In the rows, zero is written as 128.
Rows lie near named flat spaces through zero. A row that begins with a name and a colon came from that space; any other row is followed by the name of its block's space that it lies nearest.
j269-j551: [144 163  88 151  98 150 145 133  98 138 107 137 139 129 136 153 110 130
 150 105 150 111 166 150 138 120 111]
j269-j551: [192 173 124 141 131 165 121 134 173 113 136 155 130  75 173 138 114  75
 111 114  99 171 127 112 123 114 142]
j971-j51: [130 136 159 127 156 154 127  74 129 100 154 119 109 106 153 154 147 132
 137 139 104 164 122 109 142 105 126]
j509-j842: [212 199  76 139 101 158 108 120 214 108 147 164  93  48 199 165 110  49
  98  66  72 174 144 153  90 152 153]
j876-j264: [182 128 140 133 113 115 110 131 117  94 153 157 112 110 150 150 138  94
 111 129  96 158 138  99 100 128 115]
j269-j551: [ 94  99 144  91 155  96 111 131 137 151 119  84  83 123  87 118 141 135
 112 135 133 112 126 103 111 158 161]
j509-j842: [ 73  57 214 100 134 122 150 156  96 131  90  74 128  69 107 122  77 123
 161 178 151  96  92 100 119  96 128]
j876-j264: [210 209 117 150 132 174 109 118 210  58 174 168 109  38 215 151 122  67
 105  98  43 202 114 121 108 118 137]
j846-j188: [191 127 152 165 110 133 152 119 136  91 132 164 157  74 164 152  96  88
 147 113  96 167 173 125  94 100 117]
j876-j264: [150 109 118 137 112 120 130 134  73 172 125 147 138 164 120 124 156 127
 115 131 148 114 139 130 140 131 129]
j846-j188: [209 196 111 129  72 120 107 100 151  82 144 155 145 178 150 136 136 138
 119  70 111 162 192 137  64 173 112]
j846-j188: [162 142 111 180 125 140 132 228 188 132 153 211 181  92 149  97  92  72
 105 167  90 171  97 130 156 102 120]
j269-j551: [ 71  82 160  88 160  91 114  54 128 103 152  81 105 171 121  94 188 187
 118 115 114 108  81 146 109 156 145]
j509-j842: [168  85 204 135 123 107 137 119 167  47 135 157 180 102 149 124  80  91
 142 143 101 179 132  96  74  93  99]
j509-j842: [187 136 150 160 106 107 134 121 142  32 152 168 151  99 160 148 105 108
 144 111  77 172 168 114  71 110  90]
j971-j51: [152 141 107 131 127 111 129 101 110  95 118 132 161 186 131  94 155 160
 122  83 140 107 137 136 108 135 120]
j876-j264: [152  79 161 131  94  72 133 182 153 117 119 144 146  90 117 106  85  93
 122 126 104 129 147 129  56 149 135]
j509-j842: [ 71  90 161 109 150 133 146 148 152 128  93  84 117  59 115 131  70 109
 154 152 142 106  98 121 129 104 138]
j269-j551: [212 245  68 168 121 171 125 123 131  88 140 154 124 105 176 142 149 127
 121  67  92 151 175 125 125 128 130]
j509-j842: [116 136 181 154  97 150 154 114  65  97 152 126 139 112 145 167 119 168
 182 164 111 146 153 131 138  98  84]
j846-j188: [123 131 155 150 130 129 146 154  87 166 131 127 148 145  96 116 140 165
 142 161 133 135 166 112 148 125 132]
j971-j51: [151 142 117 125 131 123  94 137 136 118 175 149  76 103 151 146 166 102
  92 137  79 155 104 113 127 146 136]
j904-j367: [129 122 168 152  88 148 171 163  93 158  86 130 189 126 102 144  58 135
 183 159 175 128 189 125 133  97 101]
j876-j264: [ 80 140  85 153 194 121 128 121 101 118 157 126 102 152 104 119 188 178
 124 142 111 117 117 116 187 113 125]
j269-j551: [ 73  48 218 111 141 102 123 176 167 167 163 127 129  97 103  99 114 118
 117 217  97 161  73 117 132 135 148]
j509-j842: [103 149 142 102 112 148 116 120 140 170 141 105 126 162 127 107 149 164
 119 136 135 127 101 155 141 163 148]
j846-j188: [149 111 179 132 120 135 148  95 144  74 125 123 151  76 168 133  96 111
 153 114 104 146 125 133  89 102 121]
j876-j264: [ 38  88 193  81 134 166 137  97 180 155 116  83 150 134 126 120  82 143
 156 177 166 130  56 156 160 114 128]
j904-j367: [ 91  98 160 106 163 101 122 135  96  62 120  81  87  80 121 123 130 139
 136 138 111  94  88  85 108 109 121]
j876-j264: [106  89 148  95 130 121 116 106 115 117 122 110 113 135 132 133 129 118
 124 138 145 110  83 121 125 122 119]
j971-j51: [162 139 134 139 174 179 117 115 152 151 162 157 103  73 172 145 155  70
  96 157  95 181  84  98 181  93 155]
j904-j367: [ 99  97 149  90 191 111  90  60 208  49 180 118  87 113 164 113 167 115
  93 125  71 159  35 119 115 128 139]
j269-j551: [153 151  92 138 127 136 126 104 127 102 135 130  91  79 166 157 138 105
 124  88  98 124 132 143 115 127 134]
j846-j188: [ 67 123 174  90 149 171 149  91 140 150  83  58 143 123 116 118  93 158
 164 138 180 105 103 132 149 109 143]
j509-j842: [ 85  91 127 100 158 121 121 100 123 174 110 108 118 186  78 139 137 137
 127 153 183 120 135 108 160 128 131]
j971-j51: [127 122 192  57 154 168  86  39 107  97 148  75  52 109 167 176 167 110
 112 149 129 150  60  71 136 115 133]
j846-j188: [163 198 101 107  89 145 117  76  95 153 105 100 119 205 110 154 150 174
 137  76 175 119 211 132 108 173 130]
j876-j264: [134 158 115 136 128 147 126 136 140 146 133 138 131 141 120 139 126 130
 129 138 134 147 148 123 149 130 126]
j904-j367: [174 137 144 140 125 179 135 125 165 143 128 160 149  79 174 147  96  63
 124 140 122 172 112 124 147  93 134]
j269-j551: [141 156  96 112 123 152 120  29 108 153 136 109  94 167 150 163 181 151
 125  78 142 126 153 160 135 153 144]
j971-j51: [102  82 132 134 125  78 130 180 111 128 132 137 154 151 109  65 143 151
 112 138 117  90  88 145 115 142 130]
j904-j367: [150 158 100 119 152 160 131  88  78 152  93  93  92 117 131 153 153 126
 128  93 161 101 153 103 147 116 150]
j509-j842: [185 153 127 119  96 148 122 128  70 147 104 125 124 136 141 141 137 113
 120 109 156 114 147 106 119 130 130]
j509-j842: [ 84 139  90 107 128 130 120 156 116 201 105  92  83 133  87 137 132 140
 122 133 162  89 136 137 153 161 155]
j876-j264: [181 170 119 140 119 130 109 165 194  68 151 160 115  60 167 137 100  75
 109 113  69 169 124 113  90 132 126]
j846-j188: [236 223  80 174 150 175 132  88  98 141 133 155 105 109 148 179 170 110
 121  82 114 177 237  83 144 114 149]
j904-j367: [140 156  79 114  93  98 116 144 109 129  94 110 108 161  94 140 119 141
 129  83 159  89 187 131  88 171 122]
j846-j188: [104 134  82  98 128 120 105 117 126 131 118 107  92 152 125 128 147 133
 110 103 147  88  96 143 131 152 132]
j269-j551: [147 123 129 138 112 101 125 146 162  93 133 158 160 148 121 119 104 119
 128 124 119 148 149 127  96 134 107]
j846-j188: [103 130  79 120 152  75 114 158 169  76 120 110 106 114 115  82 133 139
 107  81 100  83 103 140  87 158 143]
j509-j842: [109  98 184 127 110 110 135 145 116 119 140 122 134 117 113 136 109 141
 149 167 116 142 139 119 110 128 112]
j269-j551: [144 153 128 138 117 146 132 111  91 178 133 139 155 203 106 127 160 167
 130 138 159 143 172 125 157 137 126]
j971-j51: [128 141 159 143 140 122 126  97 146  92 176 133 104 110 127 167 140 146
 145 148  79 186 174 111 117 130 117]
j509-j842: [ 81 109  95 146 141 116 137 164  61 207 126 131 121 180  70 126 162 166
 129 168 164  96 146 129 191 130 127]
j971-j51: [138 169  98 107 132 112  98  64 130  69 149 112  93 181 132 142 175 166
 118  81 117 129 147 125 100 161 116]
j904-j367: [ 87  87 123 118 141  92 111 167 151 161 153 138 126 154 107  78 156 137
  92 154 112 115  71 146 139 157 148]
j269-j551: [ 77  96 148 129 133  98 130 125  80 148 153 122 138 201  87 105 172 198
 135 165 135 116 126 135 151 141 114]
j971-j51: [ 90 105 156 151 146 102 146 153 128 193 152 129 153 164  75  86 158 186
 130 166 115 143 161 140 146 153 157]
j904-j367: [131 171 165 101  92 141 111 162  94  78 119  94 109 112 131 142 104 146
 145 143 131 117 121  91 103 132  99]
j971-j51: [167 161  97 135 130 130 108 121  90 144 142 150 116 184 114 141 175 137
 106 125 139 141 163  98 147 139 122]
j876-j264: [181 204  92 132 101 164 122  98  80 116 113 126 118 158 141 170 140 140
 139  91 156 127 184 112 131 128 107]
j846-j188: [168 154 104 112 175 130  84  72 182  68 173 144  76 115 169 142 179  92
  80 100  77 172  94  98 119 133 141]
j876-j264: [ 96  84 201  75 127 157 122 106 154 114 106  95 135 106 144 139  77  94
 141 167 161 133  57 110 130  98 116]
j971-j51: [129 112 163 111 123 146 125 128  89 163 122 114 119 125 128 135 136 121
 124 157 147 125 110 107 145 120 135]
j876-j264: [186 179 131 125  89 174 152 106 145 132  74 108 161  90 165 133  76 107
 151  66 154 122 169 149  90 125 146]
j269-j551: [137 122 148 118 102 125 135  73 154 135 131 125 156 166 137 122 129 148
 137 100 133 143 152 166  97 153 135]
j509-j842: [144 160  36 167 147 114 115 106 119 146 170 181 119 203 119 134 201 152
 100 106 115 140 161 150 168 147 122]
j971-j51: [136  95 230  96 110 115 129  77 116  67 127  96 134 122 130 152 102 138
 161 143 126 157 150  91  69 119 104]
j846-j188: [152 130 126 128 165 124 107  79 147  68 168 140  84  95 161 157 162 101
 110 118  79 165 114 100 120 115 126]
j876-j264: [158 162  91 187 110  96 123 194 114 118 183 190 132 139 120 119 162 148
 113 139  67 155 169 134 128 150 113]
j904-j367: [124 143  90 108 168 142  83  92 125 169 170 148  96 219 114 132 211 137
  77 152 144 152  95 104 194 143 134]
j904-j367: [124  95 154 125 157 101 108 166 137 106 154 148 122 122 117 108 140 109
 102 172 103 147  87  84 132 117 123]
j904-j367: [125  94 169 142 164 106 122 152 133  79 169 148 125  91 140 107 146 118
 114 168  72 155  82  94 129 102 122]
j846-j188: [ 92  68 210 103 161  91 130  85 117 138 142  90 123 157  83 112 158 173
 135 161 125 147 147  97 109 141 147]
j971-j51: [161 173 105 151 136 163 136  83 116  96 135 142 126 120 158 167 135 125
 144 107 123 151 159 122 145 100 110]
j269-j551: [127  96 191 132 126 135 152 212 145 168  92 124 171  70 108  93  62  94
 137 176 141 131 118 100 125 104 148]
j904-j367: [141 118  99 150 135 127 142 112 135 152 124 150 138 129 130 135 131 112
 127 111 131 133 153 147 137 122 136]
j904-j367: [134 120 138 150 140 107 145 154  89 115 125 118 123  87 125 108 140 142
 133 120 101 107 140 118 112 121 141]
[144 142 130 165 126 157 152 133 101 137 130 149 142 103 136 160 113 119
 154 147 128 149 162 121 158  92 112]  j971-j51
[107 112 142 108  83  94 130 194 130 147  86 110 153 154  76 109  72 139
 142 139 170  96 155 128  90 158 117]  j904-j367
[150 120 153 127 133 161 132 134 144 124 125 139 146  82 172 116 110  84
 119 138 120 139  72 124 139  96 136]  j876-j264
[145 131 158 153 163 173 150  65 135 145 151 146 159 133 154 135 152 132
 138 143 120 180 135 126 171  89 137]  j904-j367
[ 86 100 154 124 125 131 146 140 123 148 110 111 145 126 108 127  97 139
 153 156 152 116 124 136 141 115 121]  j846-j188
[130 110 169 118 139 136 126 168 177 121 119 135 154  94 131 104  85  90
 120 160 125 149  89 103 125 109 134]  j269-j551
[ 79 109 157 100 122 107 117 137 171  48 136 101 114  91 143 120  92 132
 141 133 100 115  69 138  90 130 106]  j876-j264
[125 137 122 135 202 165 133  20 111 173 158 121 122 182 135 122 224 170
 113 121 131 156 128 126 196 113 165]  j904-j367
[128 123 143 126 132 126 129 146 148 110 121 130 148 120 129 110 108 121
 128 135 127 131 112 120 120 119 124]  j269-j551
[139 169 129 125 139 153 139  38 114  95 121 102 140 171 137 143 150 176
 155  86 146 135 172 131 124 122 119]  j971-j51
[ 88 153 123 130 147 172 136  88 109 167 139 115 133 178 118 139 156 177
 145 152 156 135 126 140 195 116 123]  j876-j264
[152 117 135 137 124 114 138  97  59 143 119 123 128 163 108 144 158 151
 138 118 149 121 186 109 122 127 124]  j876-j264
[114 133  91 113 126 129 125 138 131 149  95 116 133 155 112 115 118 128
 122 109 168  92 119 140 136 137 131]  j971-j51
[145  87 164  91 136  81 101  82 124  73 144 111 107 145 138 109 167 131
 102 104 105 126 102 107  69 150 134]  j509-j842
[120 138 141  86 111 144 112 150 138 150  96  95 118 126 120 121 101 115
 121 132 163 107 101 116 121 143 140]  j904-j367
[145 137 151 104 149 157 116  92 160 117 124 117 122 118 146 137 123 103
 120 128 135 154 109 102 130 115 138]  j904-j367
[135 190  83 115  97 144 109 127 129  81 123 118 107 136 151 146 120 138
 131  92 131 106 120 143 115 144 102]  j876-j264
[193 196  65 131 160 151 101 121 124 114 127 132  61  84 150 164 160  83
  94  87 110 137 151  79 134 126 150]  j269-j551
[177 172 144 142  80 169 152 179  98 121  75 123 155  71 142 154  52  96
 164 123 156 120 171 106 111  98 109]  j509-j842
[172 171  97 130 100 153 114  99 123 178 142 151 118 173 132 162 155 123
 114 114 143 157 176 138 142 155 134]  j876-j264
[111 111 209 128 162 114 127  95 129  24 167 112 110  88 132 157 123 147
 160 169  77 177 132  71 105  92  94]  j876-j264
[155 134 133 127  78 144 135 169 133 164  99 134 129  84 131 160  68  80
 140 132 147 131 160 133 110 133 128]  j971-j51

Each name stands for a flat space through zero: a line, a plane or more. A row that begins with a name and a colon came from that space; any other row is followed by the name of the space it lies nearest, among the names in its block.
j624_j90: [137 125 149 132  83  98 134 133 151 138 122 155 130 155 126 154 103 135
  95 145 124 138 127 142 127 158 115]
j992_j763: [132 164 154 129  99 100 109 157 120 125 132 141 131 131  76 149 127 149
 130 145 162 140 122 148 124 164 132]
j992_j763: [125 158 121 135 126 130 173 181 119 174 144 159 187  99 169 138  85  47
 135 116 119 116 107 121 208 159 132]
j239_j873: [108 250 151 169 148  99 140 155 130 149 164  96 185  49 201 174 140 121
 116  72 135 158 102 109 156 156  69]
j158_j316: [134 114 137 135 129 141 190 120 150 129 144 115  99 127 162 134 130 117
  69  73 113 120 162 130 159 132 124]
j624_j90: [ 83 131 144 160 160 117 153 117 106 139 110  68 149 116 159 141 128 114
 147 138  74 133 123 146 112 137 148]
j158_j316: [162 142 143 156 141 165  93  79 114 152 112 178 131 105 159 112 145  93
 135 101  89  85 108  70 175  99 106]
j992_j763: [127 108  82 121 144 116 104 130 164 159 147 116 161 129 144  75 128  80
 106 153 147 143 108 163 145 159  91]
j992_j763: [123 118  97 122 145 168 145  95 159 158 130 133 141 117 182  62 122  40
 129 152  97  91 139 147 173 120 130]
j239_j873: [101 140 169 147 101  96 192 165 119 121 114 107 127 147 111 184 113 123
 124 126 101 129 145 163 111 183 147]
j158_j316: [111 150 107  99  97 121 131 102 174 138 121 116 117 142 178  95 135 139
 113 164 126 134 141 127 113 145  94]
j239_j873: [119  73  86  88 137 100 136 158 180 141 153 103 140 165 110 124 110 102
 119 164 160 182 132 150 140 166 121]
j158_j316: [101  72 117 180 179  63 110 139 115 148 127  27 158 146 104 121 155 143
  77 113 119 177  99 184  82 195  94]
j624_j90: [177 127 153 160 120 171  88  59  93 151  85 200 114 122 164 116 144 127
 125  91  67  67 107  33 163  81 107]
j91_j800: [118  88 133 136 110 135 127 118 103  77  91 100  87 171  44  94 149 155
 142 164 119  87 163 208  31 127 173]
j624_j90: [166 144 132 134  73  98  77 116 163 122 113 144 115 172  80 116 156 159
  89 139 149 127 134 128  89 173  70]
j417_j543: [140 135 123 123 105 128 109 136 148  88 117 133 151 154  87 157 101 126
 175 176 124 134 150 136  72  93 155]
j417_j543: [116  92 119 116 125 115 109 102 137 146 104  91 111 169 112  96 142 145
 121 171 114 143 136 125 117 155 134]
j91_j800: [146 125 119 153 132 117  72 122 124 142 111 143 173 136 110 122 125 101
 150 154 113 125  97 122 114 131 107]
j239_j873: [134 126 118  96 109 137 136 127 122 159 128 143  95 136 137  87 142 146
 100 120 150 120 131  93 180 155 123]
j91_j800: [112 159 160 169 135  90 103 126 134  94 143  90 152 107 110 170 121 164
 118 142 136 161 123 201  55 115 130]
j992_j763: [115 129 151 172 131  92 124 100  88 145 120  91 120 107 191 135 139 228
  41  68 112 148  99 115 101 124  93]
j91_j800: [162  66 112 180 134  94  63  87 102 181  87 124 163 159 162 109 135 164
  62  96  79 138  72  59 120 138  61]
j417_j543: [123 108 155 165 159 104 189 168 108 191 150 134 167 103 175 179  95  70
  82  63  99 148  94 108 233 179 122]
j417_j543: [118 189 171 145 114 128 132 119 154  88 132 141 128 108 117 173 128 107
 165 152 118 117 144 177  90 118 132]
j624_j90: [138 167 141 127  94 139 142 117 159 159 142 148 128 120 142  91 113  86
  87 152 134 107 151 162 187 153 140]
j624_j90: [ 93 148 117 125 111  74  91 124 130 144 137  94 132 117 153  89 139 200
  76 158 171 163  92 189  81 168  85]
j91_j800: [116  95 119 118 140 105 159 149 154 141 154 107 142 134 148 152  96 120
  98 127 137 173 129 143 151 138 135]
j239_j873: [108 186 169 179 130 120 139 127  81  98 101 126 135  93 148 173 154 149
 158  85  89  93 107 131  66 127 100]
j624_j90: [115 149 130 111  97 126 113  98 175 112 120 134 114 143 127 108 132 118
 141 192 128 120 146 177  90 135 119]
j417_j543: [122 167 132 109 139 179 149 125  84  67 127 146  86  85 144 143 150 181
 182  80 139  91 143  90  90  47 149]
j417_j543: [145 152 156 152 130 168 126  80 122 123 120 143 100 107 136 103 151 113
 116 109 102  80 149 130 145 100 139]
j239_j873: [115  88 126 156 172 131 152 118 132 154 130 132 159 111 180 140 113  56
 129 110  79 123 100 138 159 130 113]
j91_j800: [123 105  76 121 150 142 146 151 122 156 138 138 182 109 190 105  89  81
 136 122 117 125 102 111 159 104 125]
j417_j543: [139 138 170 131 117 115 121 152 119 109 128 153 126 139  67 196 115 134
 163 138 136 145 130 118 130 131 157]
j158_j316: [117 145 144 132 122 101 137 154 146 105 129  95 126 147  77 163 144 125
 144 139 138 148 146 156  94 172 123]
j417_j543: [105 111 123 111 111  87 117 125 140 126 116  59  96 174  88 108 157 193
  98 160 149 166 148 150  81 181 124]
j992_j763: [162  94  83  91 119 171 143 140 169  88 139 173 135 149 116 131  93  82
 167 141 136 111 162 116 119  64 150]
j158_j316: [132 109 126 135 172 139 132 160 104 125 147 133 157 107 104 159 109  92
 167 112 133 139 114 120 157 103 162]
j992_j763: [ 80 164 169 152 139 106 156 158  78 105 125  81 110 103  87 144 155 157
 142 120 139 120 128 203  85 170 154]
j417_j543: [138 105 110 154 138 175 149 144  38 108  93 161 129 111 126  94 135 123
 156  72  99  40 112 121  97  86 148]
j91_j800: [155 130 127 145 107 154  87 113  76 115  77 179 124 139  98 102 151 133
 170 124 103  59 108  95  90 110 118]
j992_j763: [155 126 114 125 133 145 164 160 122 149 143 149 150 120 153 148 103 101
 116  76 125 128 132  64 193 117 132]
j417_j543: [127 145 131 113 136 164 153 113 138 130 135 147 117 108 163 129 123  96
 150 122 113 111 144 101 170 100 144]
j624_j90: [142  74 124 134 142 137 143 137  79 120 118 118 110 141 112 137 122 176
 108  81 122 127 131  92 124  95 160]
j992_j763: [116 104 110  68 128 189 169 112 154  85 128 160  77 136 128 113 123  91
 193 161 126  93 172 137 126  76 175]
j624_j90: [148 165 144 137 116 162 137  95 139 133 127 151 108 111 153 108 144 104
 113 107 111  89 150 110 163 116 121]
j91_j800: [131  46  74  84 131 153 112  98 145 169  96 121 106 189 113  37 143  83
 140 186 110 109 138 103 162 156 138]
j158_j316: [130  71 122 125 129  87 107 114 164 120 134  90 109 170 102 137 135 173
  79 138 143 179 132 153  88 148 105]
j992_j763: [116 128 145 165 131  79 139 134 149 124 140  55 144 140 119 158 124 158
  71 120 124 175 144 173  91 157 122]
j91_j800: [142 156 129 149 131  98 134 147 141 193 131 116 164 129 162 144 143  91
  94  85 112 152 106  54 206 206  64]
j417_j543: [114 164 142 134 158 144 228 165 131 115 168 135 126  68 212 200 124 100
 121  19 118 128 133  94 174 117 101]
j417_j543: [120 114 169 180 146  96  68 107  68 112  98 120 132 122  92 160 146 192
 139 126 109 134  81 144  58 115 124]
j624_j90: [108 129 129 116 138 148 121 139  93 117 129 127 141 112 102 118  93 129
 178 181 138 124 130 164 122  81 212]
j91_j800: [ 99  78 115  79 141 140 217 219  75  77 146 165 108 116 116 197  87 149
 186  82 162 129 120 129 114  93 180]
j239_j873: [144 114 118 128 154 152 124 134 104 124 141 152 134 104 136 133 118 126
 138  96 136 122 114 100 151  83 140]
j158_j316: [114  82 141 146 166  85 170 183 127 117 158  88 146 132 103 208 108 129
 112  86 137 188 120 149 126 153 135]
j158_j316: [153 182 152 167 152 162 114  72 164 136 135 127 132  96 158 121 163  63
 125 102  90 101 148 106 168 116  97]
j158_j316: [123 164 120 108 103 128 120 122 190 117 143  97 132 146  95  98 121  98
 133 204 150 140 177 191 115 143 154]
j158_j316: [102 156 128 142 139 115 160 115 207 144 165  66 155 117 159 108 114  54
  88 170 121 154 166 222 148 163 131]
j992_j763: [109 127 115  95 131 133 186 187 129 117 147 144 144 121 132 168  91  92
 174 129 142 138 133 128 150 128 158]
j239_j873: [102 108 111  80 134 142 166 118 150 141 130  94  78 147 138  90 153 124
 124 141 135 134 159 119 161 160 138]
j624_j90: [107 148 161 195 137  81 116 148  73 176 113  84 183 113 120 130 116 129
  95 132 103 138  91 168 136 183 141]
j158_j316: [153  40 104  84 139 166 145 108 140  98 139 151  57 156 109 110 136 156
 107  99 150 122 157 110 133  79 148]
j239_j873: [153 160 111  87  83 166 102 110 129 135 119 193  99 127 131  65 138 135
 135 149 158  81 133 100 154 114 122]
j91_j800: [153 195 142 141 140 153  73 108 135 137 133 158 148  95 112 116 153  80
 173 141 133 108 119 103 164 120 114]
j239_j873: [144 180 130 148 106 118  86 126 110 129 124 127 143 113 121 108 141 170
 108 121 149 120 118 124 105 126 107]
j992_j763: [149 137 114 112 133 156 144 185  83 123 125 178 154 117 109 162 107 101
 196  97 134 108 114  54 164 103 153]
j239_j873: [141  56 105 102 180 139 169 194 117 114 168 149 143 123 104 191  89  96
 159  80 155 165 118  95 176  94 164]
j624_j90: [ 92 169 130 102  88  85 154 144 183 125 148  90 127 139 146 137 113 154
  99 175 158 172 151 184 103 173 117]
j239_j873: [173 187 131 132 105 170 107 132 135 118 124 182 141 120  90 113 138  67
 170 131 132  74 147 105 154 118 129]
j624_j90: [185  73 109 110 138 202 141  98 121 150 127 197  97 132 144  87 121  83
 112  83 111  76 145  53 221  73 151]
j992_j763: [ 90 119 133 140 147  50 167 193 148 143 165  57 161 131 124 187 114 138
  85 110 156 212 113 174 126 208 104]
j91_j800: [100 109 145 113 156 110 168 170 141 111 161 114 126 120 101 187 109 105
 153 132 150 170 131 169 141 144 159]
j239_j873: [145 124 125 177 152 108  44 109  70  92  93  98 129 130  80 122 194 210
 138  85 127 119  90 106  20 115  73]
j158_j316: [155 146 133 148 124 150  73  81 122 142 110 149 130 123 124  86 147 119
 127 142 112  96 122 111 137 109 120]
j417_j543: [129 147 106 135 108 113  96 103 165 118 131  87 138 139 130  81 136 152
  89 164 143 137 147 181  72 128 109]
j158_j316: [129  74  97 125 156 144 171 137 124 149 148 101 131 126 155  97 106 109
  80  98 126 133 143 135 171 113 157]
j417_j543: [125 165 134 104 127 171 187 116 148  83 139 132  62 108 152 131 175 129
 137  69 133  90 174 113 122 116 106]
j239_j873: [127 146 125 117 132 150 157 152 106 116 121 136 109 122 114 129 156 112
 162  94 131  97 136 101 137 145 123]
j91_j800: [115 152 152 110 122 145 167 116 127 101 147 127  76 102 155 143 134 178
 107  97 146 128 155 133 129  96 147]
j91_j800: [144 160 119 118 125 176 196 124 132 167 146 152 116  93 215  99 125  86
  84  58 112  90 150  67 233 122 120]
j624_j90: [126 135 120 129 167 168 113 127  89 105 132 127 126  94 106 106 142 119
 177 122 137 101 128 134 122  78 167]
[133 170 145 154 126 128  52  73  94 105 104 136 106 101 137 107 179 210
 130 114 130 106  97 114  57  93  82]  j158_j316
[131 138 132 180 136  95  47 107 107 139  91 100 185 141 103 129 136 137
 154 169  93 138  92 124  70 133 108]  j992_j763
[136 173 145 125  97 134 133 149 108 110 121 143 124 126  99 142 125 149
 147 129 141 110 144 120 116 123 150]  j158_j316
[132  87  75  81 113 131 123 143 158 148 137 158 133 151 134  76 110  99
 123 166 159 128 118 144 147 145 115]  j239_j873
[125 145 114 141 112 103  98 126 145 181 122 152 198 123 181 117  87  85
 125 176 107 139  86 126 156 146 102]  j992_j763
[107 125 147 137 124  96 164 151 144 164 132  94 156 145 131 159  95  96
 112 154 107 163 137 142 169 177 155]  j417_j543
[148 150 114  94  95 136 138 160 194 126 158 170 159 141 104 140  78  53
 152 186 157 139 156 154 167 130 153]  j239_j873
[135  33 148 117 145 125 164 119 117 134 126 124  63 165 102 150 138 157
  83  84 120 144 140 105 162 143 147]  j91_j800
[127 116 122 118  97 122 158 139 147 128 141 102 117 150 110  99 102 141
  72 150 149 133 169 187 127 138 169]  j158_j316
[126  79 131 137 155  99 103 149 125 125 132 125 152 144  81 167 114 115
 152 146 132 164 101 146 114 138 135]  j91_j800
[ 92 174 144 123 115 105 135 122 166 115 138 105 121 118 138 132 142 124
 132 164 139 140 135 192  95 165 106]  j417_j543
[105 167 128 115 139 133 145 128 137  96 140 100 113 105 149 146 148 154
 152 115 139 139 143 125  95 110 119]  j624_j90
[128 156 124 121 106 106 175 184 183 117 157 131 175 135 128 187  80  72
 139 143 137 157 150 154 136 150 129]  j417_j543
[110 117 110 132 157 151 183 158 114 111 135 111 145 111 142 135 115  82
 158 106 111 109 140 148 124 111 154]  j992_j763
[103 127 108 118 123 122 176 149 127 156 132  90 130 131 155  91 124 116
  95 125 129 126 141 149 152 169 135]  j417_j543
[ 83 133 134 108 120 114 167 110 149 157 136 113 119 115 208 122 104 138
  99 155 116 150 125 150 153 140 132]  j992_j763
[139  87 114 114 120  96 104 161 141  93 118 153 124 169  68 170 144 137
 163 127 150 145 105 126  66 159  79]  j417_j543
[129  58 128 120 161 125 141 137 124 107 142 133 101 137 106 159 129 139
 126  97 139 148 120 135 121 115 132]  j158_j316
[140  70 104 137 148 134  53  66 123 115 104 109 113 151 110  74 153 170
 119 156 119 126 117 138  65  84 120]  j239_j873
[ 94 146 133 132 118 114 208 158 170 135 134 105 151 133 161 156 107  50
 133 139  96 127 152 173 141 183 124]  j417_j543
[ 98 207 136 139 144  96 133 168 101 162 156  85 174  74 170 149 120 156
 120 109 154 173 101 109 164 152 122]  j624_j90
[114 168 155 167 131 146 167 139  70 126 118 120 132  89 143 123 130 126
 123  88 105  80 131 151 129 122 156]  j992_j763
[101 198 115  94 119 140 219 169 179  88 173 106 128  92 190 171 113 114
 139  95 151 143 175 136 124 113 121]  j417_j543
[160 108  83 137 149 131  82 132 130 165 127 114 172 142 113  83 134  91
 122 130 131 134 114  89 160 139 110]  j91_j800
[140  82 136 137 103 145 149  75 128 179  99 138 108 157 177  82 105 122
  60 136  72 101 144 107 181 125 151]  j624_j90
